Below is a small trained network, with its code and all its weights. Each question gives an input and a target symbol and asks what happens when units are switched off, that is, made to give their printed mean instead of their output.

import numpy as np


def w(rows, s, z=0):
    codes = np.array(rows[::2]) - 128.0
    scale = np.full(codes.shape[1], s)
    scale[-1] = z or s
    return codes * scale


def f(y):
    return y / 2 * (1 + np.tanh(0.7978845608 * (y + 0.044715 * y**3)))


def softmax(a):
    e = np.exp(a - a.max(-1, keepdims=True))
    return e / e.sum(-1, keepdims=True)


def log_softmax(a):
    a = a - a.max(-1, keepdims=True)
    return a - np.log(np.exp(a).sum(-1, keepdims=True))


def net(x, mask):
    ids = ['ΘΣΦΨαβγδεζηλμξπω'.index(c) for c in x.split()]
    T = len(ids)
    res = E[ids] + P[:T]
    u = 0
    for l in range(2):
        q, k, v = (res @ M[l].T for M in (Q, K, V))
        z = softmax(np.where(np.tri(T) > 0, q @ k.T / 4**0.5, -1e9)) @ v
        res = res + np.where(mask[u], z, O[l][:, -1]) @ O[l][:, :-1]
        u += 1
        y = f(res @ A[l][:, :-1].T + A[l][:, -1])
        res = res + np.where(mask[u : u + 4], y, B[l][:, -1]) @ B[l][:, :-1]
        u += 4
    return log_softmax(res[-1] @ U[:, :-1].T + U[:, -1])


Q, K, V, O, A, B = {}, {}, {}, {}, {}, {}
E = w([
[86,125,178,113,152,240,148,149],'Θ',
[130,76,89,106,99,146,137,113],'Σ',
[92,121,115,75,169,82,135,161],'Φ',
[124,76,87,115,93,158,131,97],'Ψ',
[135,232,180,157,118,125,109,160],'α',
[83,146,169,211,82,153,149,207],'β',
[163,103,93,86,110,140,136,101],'γ',
[144,140,118,196,179,163,142,203],'δ',
[175,113,123,77,124,118,156,111],'ε',
[186,100,79,72,86,130,150,100],'ζ',
[185,214,77,183,120,96,194,128],'η',
[222,140,44,107,98,107,160,225],'λ',
[173,95,157,79,115,103,166,98],'μ',
[199,136,129,106,6,112,88,194],'ξ',
[212,146,143,202,92,86,113,159],'π',
[192,106,161,79,172,87,173,108],'ω',
],0.018)
P = w([
[122,255,110,50,89,185,137,169],'0',
[132,203,92,78,111,185,131,142],'1',
[145,177,85,103,120,189,128,135],'2',
[149,155,91,118,129,174,141,125],'3',
[154,135,100,128,135,155,155,121],'4',
[159,123,106,138,137,139,168,115],'5',
[161,111,117,144,141,120,183,122],'6',
[162,91,130,152,141,103,201,124],'7',
[162,89,134,158,144,85,218,127],'8',
[162,81,143,160,144,69,228,127],'9',
],0.0097)
Q[0] = w([
[52,24,97,44,37,155,52,39],'L0H1',
[140,181,11,254,82,87,103,182],'L0H1',
[88,135,187,111,170,116,17,50],'L0H1',
[58,72,209,35,195,75,128,16],'L0H1',
],0.0066)
K[0] = w([
[100,154,63,137,89,142,2,98],'L0H1',
[200,106,127,165,67,99,153,129],'L0H1',
[92,249,126,81,123,130,72,148],'L0H1',
[38,167,87,99,149,180,81,138],'L0H1',
],0.0096)
V[0] = w([
[251,158,89,171,25,107,146,134],'L0H1',
[94,218,187,200,170,175,134,100],'L0H1',
[203,171,31,119,55,37,114,140],'L0H1',
[198,51,253,103,178,147,173,35],'L0H1',
],0.0064)
O[0] = w([
[185,147,171,65,123,168,225,110,165],'L0H1',
[110,227,159,157,151,161,122,33,187],'L0H1',
[107,134,116,78,130,1,160,203,2],'L0H1',
[220,125,81,125,100,237,9,76,25],'L0H1',
],0.0061,0.002)
A[0] = w([
[62,18,2,87,187,33,114,104,196],'L0N1',
[133,251,116,178,134,167,183,58,98],'L0N2',
[110,75,111,204,145,171,69,80,3],'L0N3',
[25,89,74,48,99,156,129,122,252],'L0N4',
],0.0065,0.0039)
B[0] = w([
[83,77,156,199,210,254,118,78,233],'L0N1',
[164,77,135,143,177,62,106,225,228],'L0N2',
[81,160,126,193,212,202,211,195,159],'L0N3',
[229,121,224,58,136,70,150,46,254],'L0N4',
],0.0068,0.0051)
Q[1] = w([
[104,117,164,165,154,94,56,88],'L1H1',
[82,252,113,136,79,123,170,240],'L1H1',
[56,115,150,71,181,124,76,146],'L1H1',
[134,114,176,131,148,124,254,197],'L1H1',
],0.0079)
K[1] = w([
[2,188,81,157,232,150,149,102],'L1H1',
[230,112,134,189,112,92,150,215],'L1H1',
[29,139,72,61,134,131,83,140],'L1H1',
[202,20,149,169,157,129,101,107],'L1H1',
],0.0064)
V[1] = w([
[81,100,248,168,13,107,126,168],'L1H1',
[83,62,82,93,120,173,132,159],'L1H1',
[154,104,255,196,209,131,179,118],'L1H1',
[171,154,156,110,80,181,135,136],'L1H1',
],0.0068)
O[1] = w([
[5,95,56,81,88,52,111,92,97],'L1H1',
[72,2,181,133,138,68,136,214,131],'L1H1',
[120,165,214,110,74,116,158,41,255],'L1H1',
[158,66,99,47,37,5,112,116,174],'L1H1',
],0.0073,0.008)
A[1] = w([
[89,120,94,238,197,169,127,156,2],'L1N1',
[34,163,139,244,227,177,79,141,9],'L1N2',
[144,186,73,143,53,112,69,181,185],'L1N3',
[126,204,155,254,134,109,92,153,126],'L1N4',
],0.0099,0.006)
B[1] = w([
[53,62,105,183,133,5,30,170,151],'L1N1',
[88,47,27,234,184,134,130,203,253],'L1N2',
[136,102,94,83,142,198,67,120,197],'L1N3',
[83,133,129,247,176,70,61,99,210],'L1N4',
],0.012,0.0034)
U = w([
[123,135,114,121,150,122,121,133,32],'Θ',
[72,85,65,90,134,69,107,149,152],'Σ',
[158,99,97,120,184,222,160,100,245],'Φ',
[124,28,61,205,141,60,137,82,159],'Ψ',
[121,128,137,113,149,119,122,140,12],'α',
[124,123,125,118,145,114,116,126,34],'β',
[139,142,172,121,145,105,182,225,1],'γ',
[133,136,129,141,107,109,90,156,120],'δ',
[151,203,85,173,158,107,191,113,40],'ε',
[165,221,203,1,118,181,178,47,227],'ζ',
[144,129,159,136,103,102,89,199,134],'η',
[42,129,139,160,34,70,114,115,189],'λ',
[104,139,148,139,91,100,101,151,119],'μ',
[192,125,103,151,96,162,64,167,53],'ξ',
[132,119,126,125,146,106,116,132,23],'π',
[117,146,132,110,167,76,48,107,130],'ω',
],0.0095,0.0073)

Each question gives the input, a string of symbols that net reads in full, and the target symbol t.
The units are the heads (4 rows each of Q, K, V and O) and the neurons (one row each of A and B). Each row of codes is followed by its name. A weight is (code - 128) times the scale printed after its matrix; where a second scale follows, it is the last column's (O, A, B and U).
mask holds one flag per unit, layer by layer, with each layer's heads first. A switched-off unit (its flag False) gives its mean, the last column of its rows in O or B, instead of its output. The means were averaged over made-up inputs and are rounded, as every weight is.
A unit's drop is (log p(t) with every unit on - log p(t) with that unit switched off) / (log p(t) with every unit on - log p(t) with every unit switched off).
The circuit of an input: a set's keep is (log p(t) with only the set's units on - log p(t) with every unit switched off) / (log p(t) with every unit on - log p(t) with every unit switched off). Starting from all 10 units, units are removed one at a time, each time the one whose removal leaves the highest keep (on an exact tie, the one counted first), for as long as the keep stays at least 0.8.
units of the circuit, in order: the units of the circuit, biggest drop first
most important unit: the unit with the biggest drop
k most important neurons: the k neurons with the biggest drops, biggest first
k most important neurons of layer l: the k neurons of layer l with the biggest drops, biggest first
input π ω α, target ξ: most important unit	L0N4
input ξ ζ δ, target Σ: units of the circuit, in order	(L1H1, L0N1, L0H1)
input Θ Σ δ Θ ω λ, target ξ: units of the circuit, in order	(L0H1, L1H1)
input Θ Φ Φ Ψ α β, target λ: 2 most important neurons	(L0N1, L0N2)
input Φ Σ Φ, target Φ: units of the circuit, in order	(L0N1, L1H1, L1N4)
input ξ Θ α, target Σ: units of the circuit, in order	(L1H1, L0H1)
input Ψ Θ Θ δ β, target Ψ: 2 most important neurons of layer 1	(L1N4, L1N2)
input ξ Ψ Φ Σ Ψ Ψ Θ α, target ω: units of the circuit, in order	(L1N4, L1N2, L0H1)
input Σ Θ Θ Θ, target Ψ: 2 most important neurons of layer 0	(L0N3, L0N2)
input Ψ η Θ Θ Σ Φ Σ β, target λ: 3 most important neurons	(L0N1, L1N4, L1N2)
input Ψ Φ λ Θ Σ μ η, target Φ: units of the circuit, in order	(L0H1, L1H1)
input Φ μ γ Σ λ ω Φ, target Φ: units of the circuit, in order	(L0N1, L1H1)
input λ Σ ε ω π, target ξ: 2 most important neurons of layer 0	(L0N4, L0N1)
input γ Σ ζ Θ β Φ Φ Σ Θ ω, target ζ: 3 most important neurons of layer 1	(L1N2, L1N4, L1N1)
input Φ Φ Ψ Θ Θ Θ Φ, target Ψ: units of the circuit, in order	(L0H1, L0N1, L1H1, L1N2)
input λ Θ α, target γ: units of the circuit, in order	(L0H1)
input Θ γ ζ δ Ψ Φ, target ζ: 3 most important neurons	(L0N4, L1N2, L0N3)
input Θ Θ Ψ Θ Ψ Σ Φ π Θ, target Ψ: units of the circuit, in order	(L0H1, L0N3, L1N2, L1N1)
input η β π δ, target ζ: units of the circuit, in order	(L0H1, L1H1)
input ε β Φ Θ Ψ Σ β λ Σ, target Φ: units of the circuit, in order	(L0N1, L1N1)
input β Ψ Σ Φ, target ζ: 3 most important neurons	(L0N4, L1N2, L0N1)
input Θ Θ Θ ζ δ μ, target ζ: units of the circuit, in order	(L1N2)
input η γ δ, target ε: 3 most important neurons	(L0N1, L0N2, L1N4)
input ω Φ Θ Θ ω ε π ω δ, target ξ: units of the circuit, in order	(L0H1, L0N1)
input Θ Θ Θ α, target ω: 2 most important neurons	(L1N4, L0N1)
input Φ ω Θ η, target ξ: 2 most important neurons of layer 1	(L1N3, L1N4)
input Θ Θ Θ Φ Θ Φ λ δ η, target γ: most important neuron of layer 0	(L0N4)
input Θ Θ Φ Φ π Ψ Θ Σ β Σ, target Φ: 2 most important neurons	(L0N1, L0N2)
